gud: [140 112 140 140]
pifo: [134 124  49 112]
lub: [100 147 160 157]
nake: [114 123 164 130]
Sul: [ 68 151  95 129]
lubo: [ 98 159 181  97]
roge: [ 96 111  96  96]
rufu: [141  93  96 129]
miki: [188  99  99  96]
howmany roge: [96] => 3
howmany lub: [161] => 0
howmany gud: [140] => 3
howmany miki: [96] => 1

kiko: [108 131 140 145 123 139 131 145 102 111 150 104 127 100]
rofop: [137 134 107 137 137 134 137 134 166 134 137 137 138 134]
roge: [124 131 124 130 110  67 129 114 126 129 135 119 112 134]
lub: [124 131 124 130 110  67 124 114 126 129 135 144 134 118]
fego: [108 151 140 139 123 139 131 138 102 111 150 104 127 100]
howmany rofop: [137] => 6
howmany fego: [150] => 1
howmany kiko: [123] => 1
howmany lub: [124] => 3

lub: [177 133 137 109 137 177 126]
gud: [111 134 134 138 134 102 128]
roge: [132 143 144 176 143 210 133]
howmany roge: [142] => 0
howmany lub: [177] => 2
howmany gud: [134] => 3

miki: [ 89  92 173 170  60 176 166 160 101 121  75 127 166  65 111 112 117  55
  50 118 106 172 169 170  67  86 202 136 107  50 125 127]
fego: [173 173 111 200  73 193 185  89 156 118 157 190 130 195 157 130  56  57
 206 171 104 127 205 163 127 190 182  89  74  62 174  90]
rofop: [ 89  92 173 117  60 176 166 160 101 121  75 127 166  65 111  62 117  55
  50 118 106 172 169 170 162 137 109 156 119  62  79 144]
Sul: [117 108 173 152 179  86  65  71  88 104  93 189 105  55 200  62 105 146
  84 178  67 174 193  52 196  57 103 143  64 111  52 100]
howmany Sul: [93] => 1
howmany rofop: [111] => 1

gud: [167  96  56  59 160 101  65 135 127  75 160 145  75 159 145]
pifo: [126 192 121 138 122 141 145 142  74 115 122 141 122 142 121]
miki: [160 136 170 152  85 141 122 128  90 138  85 155 116 125 117]
fego: [ 85 168  72 168 114 119 168 168 122 114 144 114 114 142 121]
roge: [153 160 162  71  96 145 134 133  74 130  96 152 116 132 121]
rofop: [119 120  86 109 149 158 122 122 138 161 149 124 140 125 141]
lubo: [ 85 168  72  88  72 119  85 134 127 122 144 114 163 142 121]
nake: [119 128 130 109 149 163 122 125 143 153 149 124 140 125 145]
kiko: [119 152 113 145 117 110 134 126 122  91 117 131 134 121 100]
lub: [167  72  89  88 122 123  77 129 167  44 122 155  98 101 166]
howmany fego: [114] => 4
howmany lubo: [85] => 2
howmany lub: [72] => 1

Sul: [127 132 147 149 104 134 109 129 154 118 146 131 141 130  96 143 123 125
 126  76 132 131 134 139 144 151 129 119]
pifo: [128 134 127 107 130 148  89 124  93 149 114 147 115 129 159 139 133 144
 104 111 120 123 140 127 127 144 122 140]
nake: [ 99 120 127 151 113 128 101 127  80 124 122 135 151 126 117 113 135 135
 111 109 116 113 148 151 151 146  97 113]
rufu: [143 134 127 107 130 104  89 124  93 149 114 147 103 129 140 139 133 144
 104 104 120 138 140  88 134 104 122 140]
miki: [139 130 175 155 130 115 160 129 100  93 100 100 126 120 133 111 126 103
 100 150  93 126 146 126 135 139 110 147]
howmany nake: [135] => 3
howmany miki: [100] => 4
howmany rufu: [114] => 1
howmany nake: [151] => 4
howmany pifo: [127] => 3
howmany rufu: [105] => 0

miki: [201 118 156  82  49]
fego: [ 81  82  73 152  96]
roge: [ 48  68  48  57 202]
nake: [165 174 112 110 130]
pifo: [ 48  48 180 180  48]
howmany pifo: [180] => 2
howmany pifo: [48] => 3

lub: [125 121 130 122 125 118 120]
gud: [126 126 125 126 125 125 125]
rufu: [126 126 125 126 125 128 127]
miki: [87 87 87 82 87 64 76]
fego: [122 131 123 119 123 131 128]
nake: [126 126 125 123 123 130 128]
Sul: [137 130 135 135 135 131 134]
howmany miki: [87] => 4
howmany nake: [126] => 2

roge: [134 127 127 142 129 128 135 127 164 145 145 127 172 155 129 127 128 138
 141 126 151 162 127 129 138 134 172 153 139 193 132 151 129 127 129 126
 143 140 155 128 128 135 160 129 158]
Sul: [132 127 127 144 128 129 129 127 171 146 152 127 182 127 129 127 132 136
 139 127 153 127 136 129 139 138 175 160 142 200 129 150 128 127 129 125
 143 144 154 128 128 132 160 129 159]
lubo: [136 127 129 140 129 128 140 127 157 127 139 128 162 156 129 127 128 139
 144 129 150 155 128 128 137 130 168 145 137 137 126 151 132 127 128 127
 144 142 137 127 128 137 160 129 158]
gud: [143 129 147 133 130 127 163 131 128 128 128 128 128 158 132 127 127 145
 155 147 143 128 163 128 131 128 151 127 128 156 163 151 151 146 163 131
 147 152 159 127 129 146 157 127 156]
howmany gud: [129] => 2
howmany Sul: [126] => 0
howmany lubo: [137] => 5
howmany Sul: [127] => 9

rufu: [ 92 121 154 100 134 133 109 157  76 115 115  76 138 132 124 122 114 131
 147  88 121 125  66 130  95 121 102 130 102 133 102 132 131 135 129 154
 158 169 111 135 142 187 140 122 118  76 138 126 134 108 137 133  77  90
 168 139 102 159 147 135  97]
roge: [115 121 106 100 117 115 116 136 163 137 128  90 138 132 124 132 138 115
 139 113 120 122  77 112 107 135 107 145 102 156 143 153 149 135 147 154
 168 132 111 115 131 160 140 124 124 107 159 126 154 105 115 107 149  86
 143 117 100 159 107 137 107]
nake: [ 86 121 111 101  97  97 123 157 167 147 129  90 144 132 138 133 114 112
 147 131 145 122 113 136  95 128 102 112 101 133 143 132 101 132 129 178
 165 167 111 122 131 160 147 135 124 135 159 126 154 122 119 109 171 105
 168 116  97 150 110 138  97]
gud: [ 92 121 154 100 134 133 109 157 168 115 115  76 138 132 124 122 114 131
 147  88 124 125  66 130 103 121 102 130 101 133 143 132 131 135 129 154
 158 169 111 135 142 187 140 122 118 133 159 126 134 108 137 133 138  90
 168 139 100 159 147 135  97]
howmany nake: [97] => 4
howmany rufu: [100] => 1
howmany rufu: [102] => 4
howmany roge: [107] => 6
howmany rufu: [75] => 0

kiko: [203 195 193 168  97 196 205 113 187 118 180 178  94 191 188 181 155 188
 192 154 187 183 196 168 167 191  72 193 192]
rufu: [177 181 171 137  81 183 181  86 189  86 164 188  72 160 165 143 130 167
 182 121 190 188 176 159 109 189  70 191 183]
nake: [139 130 128 118 116 131 132 115 136 115 130 139 111 127 128 118 123 125
 134 114 136 136 119 128 118 134 119 136 129]
gud: [154 140 138 118  97 145 147 120 152 120 140 154 109 155 140 144 132 138
 155 111 154 162 138 132 142 156 115 148 141]
pifo: [125 131 129 117 110 124 122 122 122 108 125 122 125 123 130 120 132 130
 123 125 125 124 132 126 128 127 119 126 130]
lubo: [118 149 156 178 175 141 113 104 116  75 168 123 121  71 126 104 153 151
  91 161 128 120 153 183  82 120 131 126 152]
fego: [157 150 137 121  91 157 105 105 172 135 135 171  94 166 148 156 113 105
 100 100 166 168 144 128 121 167  95 165 151]
roge: [179 182 183 171 119 176 175 102 163 102 182 161  98 151 178 138 166 185
 160 149 169 167 183 178 141 170  93 172 180]
rofop: [177 181 171 137  81 183 181  86 189  86 164 169  72 160 165 143 130 167
 182 121 190 172 176 145 109 189  70 191 183]
miki: [149 156 162 164 144 151 148 119 133 111 169 133 122 126 149 127 160 161
 107 152 139 137 159 167 138 138 122 142 153]
howmany pifo: [108] => 1
howmany nake: [117] => 0
howmany fego: [106] => 0

miki: [108 105 153 164 164 109 164]
rufu: [137 146 166 102 115 132 171]
fego: [102 102 166 102 102 166 101]
howmany miki: [109] => 1
howmany fego: [102] => 4
howmany fego: [101] => 1

kiko: [150 198 150 203 150 198 150 151]
nake: [115 183  56 148  81 161  97  78]
rofop: [ 55 198  48 203 150 185  56  55]
lubo: [141 180  63 164  89 202  63 185]
lub: [ 96 148 174 103  75 204 154  73]
howmany lubo: [64] => 0
howmany kiko: [150] => 4
howmany rofop: [55] => 2

gud: [142 123 136 153  76 143 143]
rofop: [160 160  93 160  93 159  93]
pifo: [154 154 154 118 154 118 118]
kiko: [142 154 154 137 125 154 147]
howmany kiko: [155] => 0
howmany pifo: [154] => 4
howmany gud: [136] => 1
howmany kiko: [147] => 1
howmany rofop: [93] => 3
howmany rofop: [160] => 3

miki: [119 130 113 147 142 103]
nake: [ 93 108 101 150 153  68]
kiko: [126 159 144 126 144 159]
roge: [135 138 136 121 112 133]
lubo: [ 90 127  95 158 158 160]
rufu: [111 133 143 144 144 144]
howmany lubo: [158] => 2
howmany kiko: [159] => 2
howmany kiko: [126] => 2
howmany rufu: [110] => 0
howmany rufu: [144] => 3
howmany rufu: [111] => 1

kiko: [144 119 194 157 134 119]
gud: [170 133 179 149 118 130]
Sul: [109 113 169 113 169 169]
lub: [137 120 122 152 122 126]
roge: [100 125 103 105 134 128]
rofop: [125 114 187 153 122 124]
pifo: [121 127 152 133  96 138]
miki: [109 113 169 143 117 127]
howmany lub: [121] => 0
howmany Sul: [169] => 3

